Here is a tiny trained network, its code and every weight. The questions are about switching its units off for an input and a target symbol, where a switched-off unit gives its printed mean instead of its output.

import numpy as np


def w(rows, s, z=0):
    codes = np.array(rows[::2]) - 128.0
    scale = np.full(codes.shape[1], s)
    scale[-1] = z or s
    return codes * scale


def f(y):
    return y / 2 * (1 + np.tanh(0.7978845608 * (y + 0.044715 * y**3)))


def softmax(a):
    e = np.exp(a - a.max(-1, keepdims=True))
    return e / e.sum(-1, keepdims=True)


def log_softmax(a):
    a = a - a.max(-1, keepdims=True)
    return a - np.log(np.exp(a).sum(-1, keepdims=True))


def net(x, mask):
    ids = ['ΓΘβεζηλμξπτ'.index(c) for c in x.split()]
    T = len(ids)
    res = E[ids] + P[:T]
    r = res
    for j in range(3):
        rows = slice(2 * j, 2 * j + 2)
        q, k, v = (r @ M[0][rows].T for M in (Q, K, V))
        z = softmax(np.where(np.tri(T) > 0, q @ k.T / 2**0.5, -1e9)) @ v
        o = O[0][rows]
        res = res + np.where(mask[j], z, o[:, -1]) @ o[:, :-1]
    y = f(res @ A[0][:, :-1].T + A[0][:, -1])
    res = res + np.where(mask[3:11], y, B[0][:, -1]) @ B[0][:, :-1]
    return log_softmax(res[-1] @ U[:, :-1].T + U[:, -1])


Q, K, V, O, A, B = {}, {}, {}, {}, {}, {}
E = w([
[147,100,100],'Γ',
[163,7,163],'Θ',
[109,100,183],'β',
[81,148,127],'ε',
[43,167,141],'ζ',
[100,127,125],'η',
[90,96,197],'λ',
[100,128,123],'μ',
[101,117,125],'ξ',
[159,204,67],'π',
[97,126,128],'τ',
],0.016)
P = w([
[65,33,1],'0',
[32,181,186],'1',
[97,90,110],'2',
[81,53,63],'3',
[246,180,156],'4',
[149,162,147],'5',
[136,132,127],'6',
],0.0093)
Q[0] = w([
[86,84,171],'h0',
[192,156,255],'h0',
[148,107,143],'h1',
[173,166,176],'h1',
[74,131,180],'h2',
[189,222,173],'h2',
],0.015)
K[0] = w([
[123,34,141],'h0',
[161,151,253],'h0',
[140,125,128],'h1',
[104,126,230],'h1',
[152,85,170],'h2',
[187,208,138],'h2',
],0.013)
V[0] = w([
[136,225,49],'h0',
[25,246,110],'h0',
[142,77,26],'h1',
[79,82,196],'h1',
[74,158,151],'h2',
[98,46,135],'h2',
],0.011)
O[0] = w([
[132,175,34,130],'h0',
[56,89,1,158],'h0',
[187,225,127,253],'h1',
[87,83,214,147],'h1',
[165,105,85,146],'h2',
[122,74,186,206],'h2',
],0.0089,0.0062)
A[0] = w([
[143,196,215,71],'n0',
[91,115,80,132],'n1',
[130,223,144,155],'n2',
[154,56,9,160],'n3',
[51,113,69,163],'n4',
[141,253,16,1],'n5',
[61,238,141,215],'n6',
[18,191,116,180],'n7',
],0.0069,0.0064)
B[0] = w([
[194,44,91,181],'n0',
[154,95,116,183],'n1',
[182,125,100,182],'n2',
[105,105,97,255],'n3',
[162,107,92,238],'n4',
[2,160,206,215],'n5',
[217,124,94,253],'n6',
[172,98,118,245],'n7',
],0.0074,0.006)
U = w([
[254,197,111,222],'Γ',
[183,84,152,2],'Θ',
[87,125,174,189],'β',
[146,95,101,163],'ε',
[152,35,77,50],'ζ',
[148,126,124,125],'η',
[64,118,181,190],'λ',
[148,126,122,60],'μ',
[141,132,131,72],'ξ',
[101,195,107,130],'π',
[136,120,125,121],'τ',
],0.0084,0.004)

Each question gives the input, a string of symbols that net reads in full, and the target symbol t.
The units are the heads (2 rows each of Q, K, V and O) and the neurons (one row each of A and B). Each row of codes is followed by its name. A weight is (code - 128) times the scale printed after its matrix; where a second scale follows, it is the last column's (O, A, B and U).
mask holds one flag per unit, heads first, then neurons. A switched-off unit (its flag False) gives its mean, the last column of its rows in O or B, instead of its output. The means were averaged over made-up inputs and are rounded, as every weight is.
A unit's drop is (log p(t) with every unit on - log p(t) with that unit switched off) / (log p(t) with every unit on - log p(t) with every unit switched off).
The circuit of an input: a set's keep is (log p(t) with only the set's units on - log p(t) with every unit switched off) / (log p(t) with every unit on - log p(t) with every unit switched off). Starting from all 11 units, units are removed one at a time, each time the one whose removal leaves the highest keep (on an exact tie, the one counted first), for as long as the keep stays at least 0.8.
circuit, biggest first: the units of the circuit, biggest drop first
k most important neurons: the k neurons with the biggest drops, biggest first
which heads matter: for each layer, one digit per head in row order, 1 if its drop is at least 0.15 and else 0, layers parted by /
drop when u is switched off: that unit's drop, to one decimal
input ε τ Γ Γ π λ, target λ: circuit, biggest first => h1, h0, n6
input λ ζ ζ Γ ε, target ζ: circuit, biggest first => h0, h1
input π Θ Θ ζ, target π: circuit, biggest first => n5, h1
input λ Γ μ, target λ: circuit, biggest first => h0, h1, n6, h2
input Γ Γ Γ τ, target Γ: circuit, biggest first => h1, h0
input Θ Γ π τ, target Θ: which heads matter => 101
input λ Γ Θ, target Θ: which heads matter => 100
input π Γ ζ Γ, target π: circuit, biggest first => n5, h1, h0
input η π π τ ε, target π: circuit, biggest first => n5, h0, h2
input Γ ζ Γ Γ Γ, target ζ: circuit, biggest first => h0, h1
input Θ ζ μ, target Θ: 2 most important neurons => n0, n5
input Γ Θ Γ Γ Γ Γ η, target Γ: circuit, biggest first => h0, h1, n5
input ζ ζ η ζ, target ζ: circuit, biggest first => h0, n4, n7
input π Γ η, target π: circuit, biggest first => n5, h1, h0
input π Θ ζ, target π: circuit, biggest first => n5, h0
input Γ β ε η Γ π, target π: 2 most important neurons => n5, n0
input ε π π μ Γ, target π: circuit, biggest first => n5, h0, h2
input ζ ζ ζ μ π Γ Θ, target Θ: drop when h0 is switched off => 1.2
input ζ ζ ζ, target ζ: drop when h1 is switched off => 0.1
input Γ ε ζ τ π, target π: drop when h0 is switched off => 0.4
input Γ ζ ξ, target Γ: drop when n5 is switched off => 0.1
